The symbols move the units like this.
rh ! sg
rh ^ zh
rh & qs
rh $ gg
rh + tm
rh ~ cm
bd ! hp
bd ^ tq
bd & dc
bd $ zh
bd + rh
bd ~ ft
zs ! cz
zs ^ hl
zs & cf
zs $ ml
zs + gt
zs ~ sj
jr ! hj
jr ^ rz
jr & cm
jr $ bn
jr + bz
jr ~ dc
lm ! tn
lm ^ hf
lm & zr
lm $ mc
lm + th
lm ~ bq
ft ! rz
ft ^ hn
ft & hp
ft $ rn
ft + cm
ft ~ ld
tn ! hh
tn ^ mp
tn & mc
tn $ bq
tn + hl
tn ~ zt
ls ! qh
ls ^ ll
ls & sl
ls $ ql
ls + ld
ls ~ gl
mm ! dr
mm ^ lh
mm & mp
mm $ cg
mm + hh
mm ~ jg
hf ! mp
hf ^ gq
hf & dg
hf $ qt
hf + mc
hf ~ mm
ns ! qs
ns ^ hj
ns & bz
ns $ hb
ns + fq
ns ~ rh
pj ! dg
pj ^ jg
pj & zt
pj $ ph
pj + mt
pj ~ hf
sg ! jr
sg ^ ft
sg & gg
sg $ cm
sg + tj
sg ~ bn
dc ! zh
dc ^ qd
dc & hj
dc $ bd
dc + qs
dc ~ hp
dj ! cf
dj ^ gn
dj & qj
dj $ bl
dj + lf
dj ~ zs
tq ! gm
tq ^ lf
tq & qd
tq $ nr
tq + zh
tq ~ hn
hb ! rh
hb ^ dc
hb & ns
hb $ qs
hb + jl
hb ~ gg
gf ! ns
gf ^ jr
gf & tj
gf $ bz
gf + tr
gf ~ hb
ql ! gl
ql ^ jz
ql & ls
ql $ qh
ql + pm
ql ~ lf
sb ! lp
sb ^ zs
sb & jd
sb $ gt
sb + hn
sb ~ ll
hj ! bd
hj ^ pm
hj & bn
hj $ dc
hj + hb
hj ~ zh
jd ! gt
jd ^ cf
jd & lf
jd $ sb
jd + gm
jd ~ lp
qd ! nr
qd ^ gl
qd & pm
qd $ tq
qd + bd
qd ~ gm
tc ! zr
tc ^ pj
tc & dd
tc $ mt
tc + sq
tc ~ lm
ph ! hf
ph ^ lz
ph & pj
ph $ dg
ph + zr
ph ~ qt
fq ! gj
fq ^ hb
fq & fr
fq $ jl
fq + lz
fq ~ tm
qt ! mm
qt ^ cn
qt & hf
qt $ mp
qt + tn
qt ~ cg
bl ! zs
bl ^ th
bl & dj
bl $ cf
bl + jd
bl ~ ml
qh ! lf
qh ^ qj
qh & ql
qh $ gl
qh + qd
qh ~ jd
lz ! gq
lz ^ jl
lz & jg
lz $ hd
lz + dg
lz ~ cn
qj ! bl
qj ^ fd
qj & jz
qj $ dj
qj + gl
qj ~ cf
gm ! sl
gm ^ sb
gm & nr
gm $ hn
gm + ft
gm ~ ls
sl ! ql
sl ^ lp
sl & hn
sl $ ls
sl + rz
sl ~ qh
cf ! ml
cf ^ pn
cf & bl
cf $ zs
cf + sb
cf ~ cz
tm ! tj
tm ^ gg
tm & gj
tm $ qg
tm + cn
tm ~ gf
ll ! qj
ll ^ sj
ll & lp
ll $ jz
ll + ql
ll ~ dj
mc ! bq
mc ^ qt
mc & lm
mc $ tn
mc + pn
mc ~ hh
rz ! pm
rz ^ ls
rz & rn
rz $ ld
rz + bn
rz ~ qd
bn ! dc
bn ^ ld
bn & jr
bn $ hj
bn + ns
bn ~ bd
gg ! cm
gg ^ hp
gg & rh
gg $ sg
gg + qg
gg ~ jr
sz ! tr
sz ^ tj
sz & cn
sz $ lh
sz + mm
sz ~ fr
dd ! mt
dd ^ zt
dd & cp
dd $ tc
dd + sj
dd ~ zr
lh ! fr
lh ^ gf
lh & sz
lh $ tr
lh + cg
lh ~ fq
zt ! ph
zt ^ dr
zt & hh
zt $ pj
zt + tc
zt ~ dg
mp ! cg
mp ^ sz
mp & qt
mp $ mm
mp + bq
mp ~ dr
qs ! gg
qs ^ bd
qs & hb
qs $ rh
qs + gj
qs ~ sg
nr ! hn
nr ^ jd
nr & tq
nr $ gm
nr + hp
nr ~ sl
hd ! cn
hd ^ gj
hd & lz
hd $ gq
hd + hf
hd ~ sz
ld ! qd
ld ^ ql
ld & rz
ld $ pm
ld + hj
ld ~ tq
gn ! pn
gn ^ lm
gn & fd
gn $ th
gn + bl
gn ~ hl
sj ! fd
sj ^ tc
sj & cz
sj $ sq
sj + jz
sj ~ gn
tj ! bz
tj ^ cm
tj & qg
tj $ gf
tj + lh
tj ~ ns
hp ! rn
hp ^ gm
hp & zh
hp $ ft
hp + sg
hp ~ rz
jg ! hd
jg ^ fq
jg & dr
jg $ lz
jg + ph
jg ~ gq
hn ! ls
hn ^ gt
hn & gm
hn $ sl
hn + rn
hn ~ ql
fd ! th
fd ^ zr
fd & sq
fd $ gn
fd + dj
fd ~ pn
gq ! sz
gq ^ tm
gq & hd
gq $ cn
gq + qt
gq ~ lh
zh ! ft
zh ^ nr
zh & bd
zh $ hp
zh + gg
zh ~ rn
ml ! sj
ml ^ cp
ml & zs
ml $ cz
ml + lp
ml ~ sq
jl ! tm
jl ^ qs
jl & fq
jl $ gj
jl + hd
jl ~ qg
gt ! ll
gt ^ ml
gt & sb
gt $ lp
gt + sl
gt ~ jz
cg ! jg
cg ^ tr
cg & mm
cg $ dr
cg + zt
cg ~ lz
lp ! jz
lp ^ cz
lp & gt
lp $ ll
lp + ls
lp ~ qj
gl ! jd
gl ^ dj
gl & qh
gl $ lf
gl + tq
gl ~ sb
zr ! mc
zr ^ dg
zr & mt
zr $ lm
zr + gn
zr ~ tn
bz ! hb
bz ^ bn
bz & gf
bz $ ns
bz + fr
bz ~ qs
pn ! cp
pn ^ tn
pn & th
pn $ hl
pn + zs
pn ~ dd
sq ! gn
sq ^ mt
sq & sj
sq $ fd
sq + qj
sq ~ th
hh ! pj
hh ^ cg
hh & bq
hh $ zt
hh + dd
hh ~ ph
cn ! lh
cn ^ qg
cn & gq
cn $ sz
cn + mp
cn ~ tr
hl ! dd
hl ^ bq
hl & pn
hl $ cp
hl + ml
hl ~ tc
jz ! dj
jz ^ sq
jz & ll
jz $ qj
jz + qh
jz ~ bl
bq ! zt
bq ^ mm
bq & tn
bq $ hh
bq + cp
bq ~ pj
cm ! bn
cm ^ rn
cm & sg
cm $ jr
cm + gf
cm ~ hj
mt ! lm
mt ^ ph
mt & tc
mt $ zr
mt + fd
mt ~ mc
fr ! jl
fr ^ ns
fr & tr
fr $ fq
fr + jg
fr ~ gj
dg ! qt
dg ^ hd
dg & ph
dg $ hf
dg + lm
dg ~ mp
lf ! sb
lf ^ bl
lf & gl
lf $ jd
lf + nr
lf ~ gt
cz ! sq
cz ^ dd
cz & ml
cz $ sj
cz + ll
cz ~ fd
qg ! gf
qg ^ sg
qg & tm
qg $ tj
qg + sz
qg ~ bz
cp ! tc
cp ^ hh
cp & hl
cp $ dd
cp + cz
cp ~ mt
pm ! tq
pm ^ qh
pm & ld
pm $ qd
pm + dc
pm ~ nr
gj ! qg
gj ^ rh
gj & jl
gj $ tm
gj + gq
gj ~ tj
dr ! lz
dr ^ fr
dr & cg
dr $ jg
dr + pj
dr ~ hd
th ! hl
th ^ mc
th & gn
th $ pn
th + cf
th ~ cp
rn ! ld
rn ^ sl
rn & ft
rn $ rz
rn + jr
rn ~ pm
tr ! fq
tr ^ bz
tr & lh
tr $ fr
tr + dr
tr ~ jl

The rows follow the links: the fewer symbols apart two units are, the more alike their rows tend to be.

Each row is also shifted at random along 5 hidden directions that mean nothing.

Some units, each with a row of numbers:
ld: -20	-26	40	-42	18	-56	-10	10	25	5	2	57	14	21	25	-18	-5	-46	29	-38	-67	29	-6	-13	65	-18	-85	6	25	-4
fq: -9	15	-37	-20	-36	-27	15	7	9	35	-36	8	-3	15	10	-7	-17	33	-62	4	24	50	-17	54	-24	-55	33	-37	-42	49
pj: 25	-2	33	52	3	-6	-55	-20	-37	29	-44	3	-53	-41	-72	9	39	34	23	12	18	1	11	71	-73	51	-29	-31	-29	-43
hb: 45	-53	30	-10	80	-13	7	8	-35	47	-23	12	19	46	53	-38	32	26	-45	-28	12	46	-1	0	31	6	22	-13	23	-31
qs: -49	-48	36	-9	58	-28	-6	-10	-68	76	-41	10	20	63	37	-33	31	21	-31	-4	24	69	3	28	23	8	24	-24	18	-9
mt: 12	5	-41	64	-77	88	-12	-15	19	-12	48	-47	-23	-83	-5	-31	23	9	35	-35	9	-5	-32	17	-66	37	-31	-19	6	9
qj: -19	33	-67	11	-79	12	50	-26	-58	10	53	-20	42	-59	37	44	0	-59	20	-35	-12	45	1	-27	22	-48	-91	21	-8	-29
hd: 65	-6	-4	-12	69	-1	17	43	79	-5	15	63	-10	-5	-32	13	16	-20	-21	64	-5	-15	29	-42	-46	9	80	-37	-38	33
ft: -23	-47	44	37	-17	-42	-27	-12	-15	23	-25	-43	-42	75	0	-20	26	-17	17	-38	-27	31	-2	4	34	48	-51	44	104	-7
cf: 6	44	-47	61	-37	20	40	-20	-57	-27	29	-80	0	-32	11	22	21	-8	23	-19	33	-33	-4	-30	10	8	-7	45	34	-39
ls: 2	27	-16	-27	-24	6	20	15	21	-72	5	-26	-32	27	-14	40	-34	-38	16	-1	-14	-48	-3	-42	43	-44	-24	83	38	9
hp: 15	-63	50	9	11	-8	-19	20	-17	-4	40	-9	13	48	50	-35	42	-77	-1	-38	-48	62	35	-79	50	32	-54	-4	69	-40
gl: 55	0	-22	51	-22	13	42	-10	11	-17	16	3	-59	-14	-22	32	43	-65	49	-8	5	-31	-8	-16	18	-11	-68	93	76	20
hn: -111	27	-17	-20	-62	13	36	20	10	-20	9	26	-33	3	5	5	-4	-70	41	-14	2	15	-2	-8	45	-83	-80	34	6	34
hj: 18	-23	18	-63	-45	19	-36	-5	46	-45	-6	-45	11	62	55	-49	-54	42	-55	-28	-6	-30	-46	24	47	-22	17	19	31	34
zs: 66	42	-55	25	13	27	58	19	48	-70	73	-36	21	-60	30	1	-7	-3	30	-51	-40	-67	-38	-80	21	2	-5	31	24	-18
tq: 22	15	56	-70	3	-13	-18	6	5	-60	-8	93	19	2	20	-14	-15	-26	0	14	41	-77	32	26	75	-60	-50	1	-47	-13
bd: 33	-48	45	4	-24	14	-37	8	-12	-32	15	-51	-3	66	44	-47	15	-21	-35	-23	-1	9	8	-26	52	26	-13	22	74	-13
gj: 0	15	-34	-5	-23	-11	20	27	-6	11	-23	-28	-3	36	27	-19	-3	27	-78	1	32	34	-2	15	-10	-54	55	-34	-33	20
dd: 17	10	-27	-7	-55	65	-37	-40	7	-34	18	-59	23	-57	-4	1	-50	66	10	-20	-12	-45	-48	36	-34	29	18	-3	-25	-2
cg: -52	17	-57	25	-35	39	17	48	25	-1	-12	-25	-68	-10	-49	22	13	-13	1	14	-2	55	10	-18	-78	-36	14	-22	-27	28
fd: 75	-1	24	9	95	24	4	-27	-16	-12	48	23	67	-70	21	2	10	32	39	-6	-7	-75	-4	-33	15	68	27	-2	-14	-58
lp: 53	25	-4	-37	-7	-46	25	-46	-2	-11	15	50	54	-32	5	55	-42	-31	10	23	-22	-49	6	-4	52	-31	-36	48	-20	2
rz: 12	-29	46	-8	14	-66	-35	-19	-2	0	-39	0	-29	59	-4	-14	-8	3	12	-29	-33	-11	-12	26	46	19	-55	46	68	-10
nr: -46	22	53	-78	9	-32	-19	13	-17	-56	-3	65	39	30	19	8	-41	-33	0	40	26	-51	53	-9	85	-54	-14	1	-53	-11
zt: 10	-17	19	35	31	-22	-41	2	7	30	-8	10	-17	-37	-49	8	17	6	35	3	-46	27	15	1	-64	64	-22	-43	-16	-37
sz: 63	-26	2	3	29	-34	-10	-3	-20	52	-47	31	-10	20	-34	29	15	12	-59	58	14	37	26	33	-50	4	54	-17	-31	9
sl: -19	11	-10	-18	-34	29	25	22	-18	-52	12	4	-17	12	6	27	6	-65	17	-8	13	-8	27	-34	44	-62	-68	51	16	-16

In each set, the symbols that take the first to the second take the third to the fourth, perhaps in another order. Give the fourth.
Answers are names.
56	-12	-9	-9	-5	-27	-10	-7	-32	48	-49	27	2	16	-11	19	2	25	-76	40	37	42	19	62	-29	-29	28	-33	-47	7
to 6	-51	17	4	39	-13	-12	-25	-63	70	-76	-18	-11	54	25	-32	30	54	-37	-32	28	45	-33	71	11	4	6	17	46	-13
as -35	16	-26	-23	-29	-51	-1	-10	12	47	-65	6	-10	35	-18	7	-31	41	-59	34	22	42	-15	71	-32	-37	52	-29	-35	60
to rh

-26	-3	51	-50	20	-75	-16	3	64	-16	-24	57	-9	35	6	-32	-32	-4	27	-23	-46	-40	-27	22	60	-8	-53	26	36	30
to 15	-3	8	-12	30	3	25	20	-2	-40	40	4	7	23	-5	53	3	-85	23	27	-28	-10	47	-97	48	-11	-11	57	28	-23
as 24	10	-28	-3	22	-9	26	40	14	-3	-17	-59	-2	56	35	-24	-2	37	-79	-11	8	18	-6	-27	1	-21	82	-12	8	7
to cm

-19	-38	28	-41	-46	36	-34	-8	-39	3	1	-20	31	45	69	-38	-7	-4	-51	-15	22	42	3	20	43	-30	-12	-21	-1	-8
to -22	-10	41	-48	7	-76	-18	-12	48	-8	-43	25	-19	49	-13	-9	-37	14	23	-31	-60	-27	-33	25	58	-7	-56	44	46	18
as 2	4	3	22	37	20	-1	-61	-35	27	1	-18	26	-58	-6	11	-14	65	57	-25	-12	-36	-47	26	-16	50	4	23	3	-29
to lm

42	-13	-29	-8	-4	-30	12	3	19	59	-39	39	-17	3	-18	16	10	14	-48	20	-7	62	-11	47	-45	-31	3	-24	-23	31
to 51	10	-48	12	-6	22	38	43	12	-1	-2	-7	-11	14	51	-41	38	10	-76	-25	46	33	-11	3	-9	-59	25	-32	-9	14
as -15	0	5	-7	-8	-49	25	-51	-57	39	8	28	36	3	-12	67	-13	-60	28	29	-24	26	37	-18	46	-6	-47	50	12	-15
to bl

-65	-9	-22	10	38	-36	27	39	-31	34	-29	-77	3	97	28	-11	6	21	-59	-9	-16	73	6	-48	2	-1	84	-20	32	-1
to 4	-43	22	-31	66	-13	3	8	-15	46	-30	23	27	46	49	-38	16	32	-30	-29	-3	47	-24	14	32	-7	12	-18	13	-9
as -5	19	-20	-4	-20	6	41	15	32	-48	15	-10	-41	12	-23	29	-3	-53	34	-1	-12	-40	0	-42	34	-38	-29	79	53	25
to sb

-17	12	55	-64	4	-51	-36	-8	-9	-34	-45	35	-2	43	-6	3	-42	8	1	9	7	-45	9	40	64	-35	-42	35	-7	-17
to -14	24	-20	-19	-34	-1	10	2	-1	-64	-13	-59	-45	47	-33	49	-43	-16	15	11	-6	-52	-3	-25	41	-35	-12	103	52	4
as 78	-14	-4	9	40	-22	4	13	35	35	-28	54	-25	1	-35	16	27	7	-28	47	15	12	14	21	-50	5	50	-21	-22	37
to jl

7	-17	5	41	17	-22	-39	-7	24	23	-10	-44	-27	-18	-62	20	-7	27	39	-23	-84	27	-19	-10	-64	81	-13	-17	22	-23
to -49	14	18	61	-33	42	-26	-12	4	-14	44	-27	-8	-37	-29	-27	25	12	38	29	52	-30	16	2	-55	75	44	-44	-12	20
as -39	8	-2	-28	13	-32	-42	7	35	12	-31	18	-5	-34	-57	24	-47	35	26	-1	-83	25	-7	12	-58	8	-16	-53	-61	-16
to tn

27	3	26	14	19	-20	-50	-7	18	6	-34	21	-26	-39	-62	7	-2	43	27	15	-16	-18	-2	44	-60	45	-10	-37	-44	-27
to 29	-9	18	6	17	7	-52	10	-28	14	-9	43	-4	-55	-31	11	18	5	11	9	-18	29	31	17	-57	11	-41	-67	-73	-68
as -27	16	33	50	21	-2	-13	13	78	-5	39	30	-21	-42	-40	-38	30	2	61	20	8	-50	4	-18	-51	84	46	-54	-5	39
to bq

10	10	-20	-14	-29	21	21	16	-10	-59	23	-19	-20	17	1	41	-3	-64	14	-6	-10	-14	15	-56	44	-52	-51	73	41	-17
to -36	64	-35	-8	-37	-2	54	-1	2	-32	67	9	56	-52	36	20	-22	-43	18	-1	7	-40	7	-46	42	-42	-12	0	-38	5
as 28	7	-31	-49	-12	-17	3	23	1	9	-22	-10	28	37	24	3	-33	30	-89	12	0	37	5	-2	-4	-53	55	-43	-52	5
to sg

-42	-5	2	34	-2	-17	43	-5	-19	27	22	31	-16	7	-20	48	33	-96	55	21	-9	31	31	-52	23	10	-42	56	53	15
to 34	41	-18	18	-74	-25	21	-70	-48	2	-19	10	-7	-38	-15	40	-8	-3	18	12	55	-51	-17	86	28	-32	-63	70	3	8
as -63	24	-36	-13	-51	55	-9	-11	55	-17	57	-34	31	-58	6	-9	-54	17	38	-23	-53	3	-35	-24	-41	22	13	-35	-31	27
to tn

-54	12	15	71	54	-1	18	-34	-63	41	15	-24	13	-32	-17	12	32	13	67	-4	26	-10	3	-8	-13	76	24	12	33	-25
to -9	-4	7	-17	11	42	-24	-52	-52	18	18	1	72	-62	10	8	-26	44	24	1	-1	-11	-12	18	-13	35	2	-29	-50	-44
as -5	25	-50	-18	-25	49	4	52	46	-26	4	15	-38	-50	-29	11	-10	2	0	0	-11	20	0	-4	-63	-60	-20	-40	-72	8
to jg

-83	29	38	-44	-19	-31	0	6	17	-22	-24	86	-9	3	5	-22	-8	-32	26	10	37	-41	5	48	67	-63	-56	5	-30	33
to 16	-21	41	-11	-39	28	-32	1	24	-43	15	-14	-1	44	57	-72	8	-2	-35	-21	43	-35	-9	18	46	-2	4	3	42	32
as -90	28	0	-28	33	4	5	-48	35	20	19	34	51	-61	-9	-9	-57	63	70	-5	-18	-51	-49	28	-8	39	34	-21	-42	41
to dj

118	-26	17	54	14	40	-49	-2	-26	-31	40	-68	-2	-36	-12	11	30	9	0	-4	-33	-13	27	-51	-51	95	7	-6	25	-84
to 21	17	-9	-50	5	8	-43	24	7	-27	-24	4	7	-27	-41	31	-51	36	-18	23	-34	6	20	5	-44	-28	2	-41	-82	-41
as -31	-4	55	-35	5	-59	-22	-14	-4	-7	-35	58	-7	29	-2	-17	-7	-15	23	-6	11	-27	5	42	58	-20	-66	22	10	0
to ql

-116	39	-26	0	-70	-51	46	-60	-37	43	-6	15	27	-7	-18	50	-37	-40	45	16	-6	33	-4	34	27	-31	-44	33	-7	42
to 6	-1	19	-78	-18	-21	-25	3	-30	-55	-20	-12	15	35	8	33	-57	-14	-13	-5	-37	-16	17	-12	71	-62	-49	45	-11	-46
as -14	8	-39	-8	-37	6	-29	4	18	21	-37	-7	-43	-47	-53	21	-24	36	20	-31	-51	47	-32	51	-70	-22	-62	-32	-45	-16
to cp

